Where the symbols take the items:
qb β ng
qb γ hb
qb τ ls
ft β fp
ft γ qr
ft θ ls
bp σ pr
bp ξ md
bp τ cz
mj β cz
mj σ nr
mj ξ lg
dt γ tj
dt θ ng
dt τ fp
rm β mz
rm γ fc
rm σ tc
rm α mb
rm θ nz
rm ψ sz
rm χ nj
rm ξ hg
rm τ gr
sb β hz
sb γ hs
sb σ mb
sb α tc
sb θ zb
sb ψ mp
sb χ cj
sb ξ ns
sb τ bq
nr β pg
nr γ hl
nr σ mj
nr α qh
nr θ dr
nr ψ rp
nr χ jq
nr ξ ct
nr τ fm
qz γ tq
qz α ng
qz τ tg
zj γ md
zj σ ng
zj τ qs
tz γ cz
tz σ tn
tz ξ qs
br γ td
br α nb
br χ tg
cj σ jc
cj θ pp
cj χ sb
mg β lp
mg γ dl
mg σ zg
mg α qc
mg θ bd
mg ψ sj
mg χ mm
mg ξ rh
mg τ sm
jh θ zf
jh ψ jc
jh χ bf
dg θ rg
dg ψ tj
dg τ bf
hs γ sb
hs σ fp
hs θ qs
tc σ rm
tc α sb
tc θ th
qr β mb
qr γ ft
qr σ hz
qr α mz
qr θ ct
qr ψ dc
qr χ qm
qr ξ dr
qr τ pq
bd γ bf
bd θ mg
bd ψ fp
dl β hq
dl γ mg
dl σ jl
dl α tl
dl θ bf
dl ψ dm
dl χ zf
dl ξ fl
dl τ rg
rd β nz
rd γ hc
rd σ zt
rd α ct
rd θ mz
rd ψ cr
rd χ mc
rd ξ qh
rd τ hn
nf γ bh
nf χ ng
nf τ nb
rr β bb
rr γ dn
rr σ zs
rr α mc
rr θ qm
rr ψ zm
rr χ ct
rr ξ jq
rr τ hf
tj β pq
tj γ dt
tj σ bq
tj α gr
tj θ nt
tj ψ dg
tj χ bc
tj ξ hj
tj τ mb
zb β lg
zb γ qs
zb σ dm
zb α th
zb θ sb
zb ψ jl
zb χ pp
zb ξ cz
zb τ md
mc β td
mc α rr
mc χ rd
gm χ pr
gm ξ bh
gm τ nl
pr β fm
pr γ ml
pr σ bp
pr α dz
pr θ hj
pr ψ ds
pr χ gm
pr ξ nt
pr τ pg
ct β dm
ct γ ls
ct σ lg
ct α rd
ct θ qr
ct ψ hq
ct χ rr
ct ξ nr
ct τ hb
dj α bh
dj χ tq
dj τ td
dc β bf
dc θ hq
dc ψ qr
mz β rm
mz α qr
mz θ rd
jg ψ nl
jg χ fl
jg ξ zf
qc γ tl
qc α mg
qc ψ tg
jq β nl
jq χ nr
jq ξ rr
dq β qs
dq γ lg
dq σ ls
jf σ fl
jf ψ cz
jf ξ jl
dh σ bh
dh χ md
dh τ pp
jc β qm
jc γ rn
jc σ cj
jc α nj
jc θ bb
jc ψ jh
jc χ mb
jc ξ ch
jc τ bc
dr β tb
dr θ nr
dr ξ qr
bf β dc
bf γ bd
bf σ mp
bf α sz
bf θ dl
bf ψ mb
bf χ jh
bf ξ zl
bf τ dg
tl β cr
tl γ qc
tl σ jz
tl α dl
tl θ sz
tl ψ nz
tl χ tr
tl ξ cc
tl τ qq
fp β ft
fp γ mb
fp σ hs
fp α fc
fp θ sj
fp ψ bd
fp χ rn
fp ξ gp
fp τ dt
pg β nr
pg γ tn
pg σ cz
pg α hd
pg θ tb
pg ψ fl
pg χ nl
pg ξ dm
pg τ pr
fc γ rm
fc α fp
fc θ tg
bb β rr
bb γ nb
bb σ pp
bb α td
bb θ jc
bb ψ zf
bb χ dm
bb ξ nl
bb τ bh
jz σ tl
jz α jl
jz ψ th
fr γ pp
fr σ nb
fr χ qs
fm β pr
fm ξ hb
fm τ nr
nj α jc
nj θ td
nj χ rm
ds ψ pr
ds ξ rg
ds τ fl
zl θ fl
zl ψ tb
zl ξ bf
hj θ pr
hj ξ tj
hj τ tb
nz β rd
nz γ tg
nz σ th
nz α dm
nz θ rm
nz ψ tl
nz χ td
nz ξ hd
nz τ tq
hc β tg
hc γ rd
hc α ls
hg α tb
hg θ hd
hg ξ rm
hq β dl
hq γ lp
hq σ rc
hq α cr
hq θ dc
hq ψ ct
hq χ zm
hq ξ rp
hq τ nm
qm β jc
qm θ rr
qm χ qr
ng β qb
ng γ nt
ng σ zj
ng α qz
ng θ dt
ng ψ sm
ng χ nf
ng ξ ml
ng τ sj
lg β zb
lg γ dq
lg σ ct
lg α zt
lg θ hz
lg ψ rc
lg χ zs
lg ξ mj
lg τ gn
sz α bf
sz θ tl
sz ψ rm
cn γ hd
cn α tn
cn ξ tg
gp γ tb
gp θ tn
gp ξ fp
zs β pp
zs σ rr
zs χ lg
sm γ rg
sm ψ ng
sm τ mg
nb β dn
nb γ bb
nb σ fr
nb α br
nb θ rn
nb ψ mm
nb χ sj
nb ξ sq
nb τ nf
bc θ bh
bc χ tj
bc τ jc
hl β tn
hl γ nr
hl ξ ls
ml γ pr
ml ξ ng
ml τ tn
pp β zs
pp γ fr
pp σ bb
pp α mn
pp θ cj
pp ψ mt
pp χ zb
pp ξ bs
pp τ dh
rp β fl
rp ψ nr
rp ξ hq
mm γ zf
mm ψ nb
mm χ mg
lt σ hd
lt α cz
lt ξ th
zm β zf
zm ψ rr
zm χ hq
bh β hf
bh γ nf
bh σ dh
bh α dj
bh θ bc
bh ψ sc
bh χ nt
bh ξ gm
bh τ bb
ch θ nl
ch χ tb
ch ξ jc
th β zt
th γ cf
th σ nz
th α zb
th θ tc
th ψ jz
th χ mn
th ξ lt
th τ gl
ls β sj
ls γ ct
ls σ dq
ls α hc
ls θ ft
ls ψ lp
ls χ dn
ls ξ hl
ls τ qb
fh α nl
fh χ hd
fh ξ td
dm β ct
dm γ sj
dm σ zb
dm α nz
dm θ mb
dm ψ dl
dm χ bb
dm ξ pg
dm τ nt
sc ψ bh
sc χ rg
sc τ zf
zt β th
zt σ rd
zt α lg
cc α fl
cc ψ hd
cc ξ tl
hb β nt
hb γ qb
hb σ gn
hb α hn
hb θ pq
hb ψ nm
hb χ hf
hb ξ fm
hb τ ct
tg β hc
tg γ nz
tg σ cf
tg α sj
tg θ fc
tg ψ qc
tg χ br
tg ξ cn
tg τ qz
nl β jq
nl γ sq
nl σ bs
nl α fh
nl θ ch
nl ψ jg
nl χ pg
nl ξ bb
nl τ gm
hn β tq
hn α hb
hn τ rd
gr α tj
gr θ tq
gr τ rm
cz β mj
cz γ tz
cz σ pg
cz α lt
cz θ ns
cz ψ jf
cz χ bs
cz ξ zb
cz τ bp
cf γ th
cf σ tg
cf α qs
fl β rp
fl γ rh
fl σ jf
fl α cc
fl θ zl
fl ψ pg
fl χ jg
fl ξ dl
fl τ ds
zg γ jl
zg σ mg
zg ψ qs
tb β dr
tb γ gp
tb σ ns
tb α hg
tb θ pg
tb ψ zl
tb χ ch
tb ξ mb
tb τ hj
mn σ td
mn α pp
mn χ th
bq σ tj
bq θ md
bq τ sb
mp σ bf
mp θ jl
mp ψ sb
hf β bh
hf χ hb
hf τ rr
sj β ls
sj γ dm
sj σ qs
sj α tg
sj θ fp
sj ψ mg
sj χ nb
sj ξ tn
sj τ ng
qq α rg
qq ψ tq
qq τ tl
gn β md
gn σ hb
gn τ lg
mb β qr
mb γ fp
mb σ sb
mb α rm
mb θ dm
mb ψ bf
mb χ jc
mb ξ tb
mb τ tj
dn β nb
dn γ rr
dn χ ls
ns σ tb
ns θ cz
ns ξ sb
jb σ rg
jb ψ md
jb τ jl
zf β zm
zf γ mm
zf σ mt
zf α tr
zf θ jh
zf ψ bb
zf χ dl
zf ξ jg
zf τ sc
nm β rg
nm ψ hb
nm τ hq
hz β sb
hz σ qr
hz θ lg
td β mc
td γ br
td σ mn
td α bb
td θ nj
td ψ tr
td χ nz
td ξ fh
td τ dj
tn β hl
tn γ pg
tn σ tz
tn α cn
tn θ gp
tn ψ rh
tn χ sq
tn ξ sj
tn τ ml
rh γ fl
rh ψ tn
rh ξ mg
tr α zf
tr ψ td
tr χ tl
md β gn
md γ zj
md σ nt
md α gl
md θ bq
md ψ jb
md χ dh
md ξ bp
md τ zb
rg β nm
rg γ sm
rg σ jb
rg α qq
rg θ dg
rg ψ nt
rg χ sc
rg ξ ds
rg τ dl
nt β hb
nt γ ng
nt σ md
nt α tq
nt θ tj
nt ψ rg
nt χ bh
nt ξ pr
nt τ dm
sq γ nl
sq χ tn
sq ξ nb
bs σ nl
bs χ cz
bs ξ pp
tq β hn
tq γ qz
tq σ gl
tq α nt
tq θ gr
tq ψ qq
tq χ dj
tq ξ dz
tq τ nz
rc β jl
rc σ hq
rc ψ lg
hd β qh
hd γ cn
hd σ lt
hd α pg
hd θ hg
hd ψ cc
hd χ fh
hd ξ nz
hd τ dz
pq β tj
pq θ hb
pq τ qr
qh β hd
qh α nr
qh ξ rd
qs β dq
qs γ zb
qs σ sj
qs α cf
qs θ hs
qs ψ zg
qs χ fr
qs ξ tz
qs τ zj
cr β tl
cr α hq
cr ψ rd
jl β rc
jl γ zg
jl σ dl
jl α jz
jl θ mp
jl ψ zb
jl χ mt
jl ξ jf
jl τ jb
mt σ zf
mt ψ pp
mt χ jl
gl σ tq
gl α md
gl τ th
dz α pr
dz ξ tq
dz τ hd
rn γ jc
rn θ nb
rn χ fp
lp β mg
lp γ hq
lp ψ ls

The rows follow the links: the fewer symbols apart two items are, the more alike their rows tend to be.

Rows with their items:
[-62, -19,  -3, -48,  24, -67, -43,   7, -39, -24, -24, -43,  15,  30,  10,   5,  24, -51, -69,  16, -10, -28,  18, -49, -13,  84, -29,  36,  14,  34,   8,  58, -33, -17, -16,  12,   0, -83,  22, -32, -27,  33,  18,  19,  39,  18] -> hd
[-70, -21,  25,  45, -50,  31, -27,   9, -28,   4,  58,  13,  32,  36,  80,  -2,  16, 113, -67,  31,  75,  20,  25,   9,   3,  14, -28,  37,  -2,  20,  46,  51, -28, -38,   5, -24,  -6,  32,  33,  73, -26,  13,  16, -38,  26,  -5] -> ds
[  42,   84,    1,   36,   28,   24,  -28,  -47,  -33,  -24,  -16,   11,  -48,   23,   29,   12,   22,  -35,   17,  -61,  -83,  -31,   30,   18,  -19, -121,   19,   25,  -13,   29,   18,  -27,  -29,   53,  -33,    5,   26,   23,    3,   -1,  -11,   67,   18,   11,  -60,   19] -> sb
[  19,   76,   -9,   39,  -31,   26,  -36,   32,  -37,  -13,  -22,   10,   10,   24,   64,    4,   15,   48,   29,  -49,   12,  -10,   28,   22,  -23, -106,   27,   19,    5,   17,   51,  -23,  -31,   61,  -30,   14,   -3,   21,   11,   65,  -20,   49,   19,   11,  -37,   53] -> bf
[ 21,  -9, -12, -54,  20, -63,  78, -35, -14,  21, -44, -36, -59, -52,  20,  -4,  13, -24,  33,  32, -18, -11, -65, -59,  23,  67,   6,  32, -33,  37,  15, -23,  36, -24,  23,  27,  37, -56,  15,  -7, -27, -89,  54,   4,  34, -19] -> cf
[-65,  75,   1,  23, -29,  25, -33,   8, -20,   2, -17,  32,  19,  23,  66, -13,  10,  43, -57, -49,   9,  36,  18,  23, -21, -88, -26,  23,   1,  32,  48,  63, -25,  45,  -1,   2, -15,  34,  19,  54, -25,  60,  -2,  20, -39,   5] -> zl
[ 26, -41, -22, -68,  21, -49, -21,  10,  38, -10, -20, -28,   6,  14, -76,  -8, -40, -25,  24,  22,   0,   1,  13, -52, -15,  61,  10, -66,   9, -58, -58, -25,   8,  -7,  14,   9,  -6, -63, -34, -18,  51,  20, -78,   8,  29, -17] -> mc
[-59, -19,  25, -41,  16, -62, -21,  25, -34,  20,  52, -43,  22,  30,   5,  -4,  27,  11, -76,  14,  -8,  -2,  34, -69,  16,  82, -36,  18,  10,  14,   3,  59, -43, -49,   8, -25, -17, -74,  35, -12, -43,  26,  -5, -29,  33, -17] -> dz
[-61, -26, -17,  36, -33,  24,  73,  16,   2,   1,  -6,  27,  18, -49,  52, -12,  30,  38, -66,  16,  80,  20, -63,  26,  16,  12, -15,  19,  11,  30,  49,  52,  45,  -9,  19,   3,  -7,  12,  18,  67, -24, -83,  47,  24,  17,   7] -> rh
[ 25,  -7, -25, -90,  18, -74, -37, -43, -23,   1, -29, -29, -51,  33,  18,  -7, -47, -21,  29,  13, -11, -10,  26, -53, -22,  79,  19, -73, -21,  20, -75, -37,  12, -21,   7,  -1,  13, -62,   2, -42,  57,  29,   9,   4,  31, -28] -> zt
[ 14, -64, -21,  43, -47,  38, -37, -52,  50,  20,  -9,  23, -57,  25, -47, -13,  26,  51,  28,  22,  81,  28,  20,  20, -11,  23,   9,  37, -16, -75,  55, -24, -37, -25,  15,   7,  29,  18, -35,  63, -27,  20, -93,  32,  14, -12] -> mt
[-69, -60, -17,  -7,  12,  27, -28,  18,  44,  18, -18,  20,  19,  24, -89, -14, -36, -23, -67,  14, -10,   2,  16,  30, -32,  20, -33, -70,  -7, -53, -71,  59,  14, -14,   8,   0,  -8,  16, -19, -30,  59,   9, -85,   5,   9,  -7] -> jq
[ 25,  -5, -12,  29, -34,  22,  79,  16,  -3, -14, -15,  13,  20, -64,  69,  -4,  15,  47,  22,  32,  80, -11, -54,  28,   7,  19,   7,  38,   8,  31,  53, -22,  46,  -9, -32,   0,  -2,  16,   6,  69, -24, -86,  66,  18,  15,  34] -> mg
[ 39, -22,  19, -85,  28, -56, -26,  19, -24,  14,  38, -34,  28,  24,  12,  -8, -42,  17,  17,  11, -11,   3,  22, -60,  21,  85,   4, -78,   5,  22, -64, -12,   5, -24,  11, -18,   1, -56,  21, -47,  63,  29,  18, -27,  26, -27] -> hn
[ 24, -47, -15,  -5,  11,  25,  64,  21,  71,   5, -18,  19,  15, -37, -95,  -2, -46, -25,  13,  15, -11,  -3, -52,  20,  -6,   5,  11, -73,  16, -60, -82, -22,  63,  -9,  -5, -10,  -7,  21, -36, -17,  51, -76, -30,   4,  12, -15] -> dn
[ 21, -53, -10, -53, -40, -61, -20,  18,  41,  23, -34, -46,  29,  20, -40,  -3,   6,  38,  23,  14,  81,  25,  20, -69, -23,  78,  10,  45,  11, -62,  55, -27, -29, -11,  10,  14, -18, -54, -30,  62, -18,  34, -69,  20,  23,  -3] -> tr
[ 21, -35, -20,  42, -40,  22,  74,   9,  67,   4,  -8,   5,  23, -52, -23,   5,  21,  49,  32,  27,  74,  18, -62,  33,  37,   7,  20,  37,   1, -42,  39,  -8,  33, -21,  14,  19, -14,  25, -38,  57, -31, -82, -33,  15,   5,   6] -> mm
[ 34,  77, -12,  31, -44,  25,  64,  10,  -3,   6, -31,  24,   6, -47,  71,  -9,  16,  45,  15, -34,  19,  18, -60,  26,  15, -86,  14,  29,   9,  24,  42, -24,  34,  44,  12,  14,   1,  15,  16,  81, -28, -47,  64,  10, -38,   5] -> bd
[ 39, -40, -25,  58,  18,  55, -51,  19, -58, -38, -41,  29,  27,  45,  27,  38,  24, -75,  55,  41, -20, -61,  43,  43, -37,  15,  23,  59,  11,  45,  20, -49, -57, -12, -53,  34, -17,  54,  20, -26, -28,  40,  20,  39,  21,  39] -> dm
[-65, -30,   0,  35,  22,  22,  80, -43, -12,  23, -22,  23, -54, -61,  21,   1,  11, -31, -62,  33, -11,   6, -58,  35,   7,  25, -35,  31, -28,  26,   7,  47,  51, -12,  19,  19,  21,  23,  20,  -1, -25, -90,  70,  12,  23, -21] -> tz
[-97, -14, -18,  56,  21,  26, -42,  16, -37,   9, -21,  24,  23,  43,  28,  -4,  47, -47, -89,  32,  -2,   5,  35,  19, -24,  12, -67,  43,  17,  34,  28,  86, -56, -22,  35,  22,  -5,  38,  38, -29, -30,  28,  12,  13,  31, -11] -> pg
[ -73,  -49,   29,   35,   25,   19,  -26,   20,   50,   12,   69,   13,   12,   20, -101,   -8,   25,    5,  -77,   34,   -7,    5,   28,   27,   17,   21,  -29,   26,    1,  -66,   11,   65,  -32,  -44,    9,  -20,   -6,   19,   -9,  -21,  -32,   26,  -85,  -27,   10,  -22] -> gm
[-65, -23, -22, -59,  15, -78, -20, -57, -32,   9, -21, -49, -55,  16,  28,  -5,  25, -43, -67,  26, -22,   7,  18, -71, -14, 104, -39,  38,  -9,  22,  22,  59, -37,  -8,  16,  15,  16, -66,  28, -21, -40,  11,   9,   6,  14, -22] -> lt

Each walk starts at a row. The symbols on each line, taken left to right, move it on to the next item.
Each answer is a row, close to the row of the item it stands for.
start [ 31, -18, -11, -42,   9, -44,  75,  24,   4, -26, -23, -60,  24, -57,  23,  19,  22, -37,  25,  25,  -5, -18, -59, -70,  17,  91,  12,  41,  -1,  35,  20, -23,  41, -25, -39,   4,  -3, -54,  19, -14, -32, -95,  59,  10,  34,   9]
ψ γ σ σ ψ	[ 30, -15, -25, -76,  19, -79, -23,  29, -36,   7, -17, -45,  29,  24,  18,   2,  27, -52,  39,  11, -32,   0,  23, -84, -31,  92,  20,  40,  20,  31,   9, -26, -43, -17,  19,  18, -11, -87,   3, -11, -40,  17,  12,  20,  37, -18]
α γ γ ξ ξ β ψ ξ β	[-83, -22, -15,  41, -46,  19, -30,  22, -32, -30, -19,  26,  15,  15,  80,  17,  26,  51, -74,  29,  82,  -9,  31,  28, -24,  16, -42,  38,   2,  31,  72,  58, -39, -14, -34,  -3, -12,  33,  21,  69, -24,  20,  15,  13,  12,  48]
start [  36,  -42,  -11,    1,   31,   31,  -28,   29,   48,  -33,  -16,   16,   34,   22, -102,   -3,  -35,  -21,   41,   20,   -5,  -18,   20,   33,  -25,   25,   11,  -61,   16,  -58,  -64,  -24,   15,  -11,  -28,   16,   -9,   26,  -37,  -36,   64,   27,  -92,    6,    1,   18]
χ θ β χ θ χ ψ χ	[ 40, -64, -11,  44, -41,  14, -35,  16,  54, -19, -24,  22,  23,  29, -42,  12,  12,  51,  11,  11,  95,  -5,  28,  20, -22,   7,   6,  34,  17, -66,  54, -22, -40,  -7, -30,  15, -14,  22, -54,  74, -26,  30, -91,  12,  -2,  56]
ξ χ ξ ξ τ τ ψ ψ χ	[-80, -61,  -8,  27, -50,  33, -38,  14,  33,  17, -18,  25,  17,  29, -34,  -6,  24,  51, -64,  12,  83,  28,  18,  21, -18,  13, -28,  29,   3, -47,  56,  59, -26, -19,  11,   4,  -1,  31, -33,  64, -28,  29, -78,  15,  20,  11]
start [-58,  75,  -4,  19,  13,  19,  77,  15,   7,   7, -22,  12,  18, -60,  24,   1,  30, -23, -65, -39, -67,   9, -65,  31,  26, -95, -27,  30,  -4,  14,  20,  39,  41,  42,  17,  -4, -18,  33,  16, -15, -24, -40,  69,   9, -48,  -9]
ξ θ ψ θ ψ χ χ τ γ	[  16,   97,   34,   34,   18,   44,  -33,   22,  -36,  -23,   46,   16,   32,   31,    8,   10,   30,   12,   49,  -46,  -73,  -36,   28,   29,    8, -102,   13,   46,    6,   30,   27,  -23,  -37,   34,  -32,  -31,  -17,   11,    1,  -18,  -24,   72,   19,  -40,  -59,   26]
ξ τ θ α σ α β	[-87, -21,  -8,  -4,  22,  16, -37, -59, -44,  16, -21,  13, -48,  23,  17, -10, -71, -43, -66,  19,  -7,   5,  28,  11, -25,  11, -29, -87, -27,  36, -91,  55,  10,  -4,  21,   8,   5,  28,  30, -63,  72,  33,  20,  15,   4, -16]
start [ 26, -23,  26,  31,  17,  24,  84, -59,   5,   8,  70,  16, -48, -73,  17,  -2,  23,  15,  35,  24,  -3, -10, -51,  22,  57,  40,   7,  43, -29,  17,   3, -25,  64, -35,   9, -21,   7,  15,   4, -13, -34, -85,  75, -35,  21, -14]
γ ξ ξ τ χ σ α	[  23,  -54,  -24,  -31,   16,  -58,  -17,   18,   34,  -14,   -8,  -47,   15,   20, -111,   17,   16,  -45,   28,   19,   -4,  -22,   21,  -64,  -19,   78,   19,   33,   -6,  -54,   22,  -16,  -33,   -6,  -26,    2,    0,  -73,  -33,  -32,  -26,   10,  -82,   16,   36,   16]
σ χ α β β γ	[ 33, -16, -28,  35,  13,  30,  84, -39,   4, -27, -15,  24, -67, -72,  18,  18,   3, -33,  34,  17,  -9, -47, -66,  25,  14,   8,   8,  40, -20,  33,  16, -39,  40,  -6, -36,  12,  37,  28,   6, -28, -44, -87,  72,   1,   5,  30]
start [-63,  65, -18,   9,   7,  21, -24,  13, -30,  11, -13,   3,  21,  17,  27,   1, -48, -35, -60, -47, -62,  -6,   8,  11, -26, -87, -42, -65,  -2,  21, -68,  61,   4,  63,  -5,  -3,  -9,  33,  29, -35,  70,  61,   5,   5, -41, -16]
β θ σ γ γ τ	[-90, -29,  35,  47,  33,  32, -41, -67, -40,   7,  64,  23, -69,  42,  20, -16,  17,  -8, -73,  26, -19,   1,  21,  37,   5,  22, -44,  44, -15,  30,  24,  72, -57, -51,  18, -18,  32,  19,  34, -22, -19,  26,  12, -36,  10, -18]
ξ α τ χ χ α α	[ 35, -28, -21, -57,  11, -70, -51, -48, -31, -11, -27, -39, -42,  27,  16,   8,  26, -45,  36,  11, -18, -43,  28, -72, -25, 106,  16,  19, -29,  20,  14, -24, -29, -15, -42,   6,  35, -79,  11, -33, -29,  13,  16,  16,  39,  31]
start [  20,  -60,   24,   32,   14,   27,  -25,   16,   49,  -21,   59,   11,   -2,   27, -122,    6,   24,   13,   32,   22,    0,  -34,   25,   50,   18,   10,    6,   28,   18,  -68,   14,  -23,  -34,  -46,  -31,  -19,  -22,   23,  -32,  -25,  -30,   27,  -86,  -46,   11,   33]
χ χ τ χ β ξ α β γ	[-69, -24, -21, -42,  10, -54,  61,   8,   1,   5,  -3, -46,  25, -42,   8,  -3,   8, -37, -75,   9,  -6,   0, -54, -53,  11,  79, -31,  20,   3,  24,  16,  46,  39,   7,   2,   6,  -8, -68,  39, -19, -31, -83,  42,  11,  37, -16]
ξ α τ σ σ θ	[   7,   76,   32,   40,   20,   26,   82,   32,   11,   11,   61,   22,   28,  -53,    0,    1,    4,    4,   37,  -37,  -55,   20,  -56,   29,   46, -102,   17,   33,    7,   17,   16,  -28,   29,   27,    9,  -15,   -1,   24,   14,  -21,  -33,  -41,   65,  -29,  -58,  -15]
start [ 27, -15, -12, -83, -36, -52, -21,   8, -36,   2, -17, -42,  25,  25,  57,  -1, -53,  37,  23,  15,  78,  35,  14, -71, -16,  76,  29, -78,   6,  23, -19,  -7,  17,  -9,   5,   0,   0, -60,  12,  39,  58,  21,  22,  13,  30,  11]
β θ ψ ξ θ ξ σ α β	[ 36, -28, -25,   2,  22,  32, -31, -45, -32, -30, -29,  28, -52,  28,  11,  14, -66, -40,  34,  27, -16, -30,  31,  47, -26,  24,  14, -94, -27,  36, -99, -22,  12, -15, -48,  -2,  26,  30,  10, -55,  76,  30,  11,  20,  24,  23]
β σ σ τ α τ α	[ 51, -31, -22,  61,  21,  34, -50, -78, -64,   9, -30,  23, -73,  37,  26,   0,  30, -64,  60,  38,  -6,   8,  41,  42, -41,  25,  15,  42, -35,  39,  14, -39, -57, -20,  16,   8,  41,  34,   3, -23, -24,  32,  19,  30,  27, -21]
start [ 10,  32, -17,  38,  14,  23, -27,  21,  27,  -8, -18,  13,  18,  12, -90,   1,   6, -22,  22, -39, -61, -36,  14,  28, -19, -83,  18,  30,  14, -59,  23, -24, -32,  55, -35,  11,  -3,  22, -22,  -1, -18,  70, -81,  14, -44,  16]
γ χ θ γ ξ ξ ξ ξ γ	[  36,  -28,  -18,   36,   10,   31,   88,   14,    8,   19,  -28,   28,   36,  -65,   42,  -15,   17,  -47,   36,   20,   -8,    5,  -68,   43,   22,   13,   16,   37,   26,   29,   13,  -29,   57,  -15,   20,    7,  -18,   34,   13,  -13,  -28, -108,   85,   11,    8,  -27]
χ χ γ χ χ χ α α	[  23,  -46,   -8,   51,   13,   47,  -25,   20,   53,   25,  -22,   23,   18,   38, -126,  -10,   21,  -48,   39,   33,  -13,   10,   20,   21,  -23,   16,    6,   45,   12,  -88,   20,  -19,  -40,  -21,    6,   18,  -18,   23,  -50,  -26,  -38,   19, -100,    5,   10,  -16]
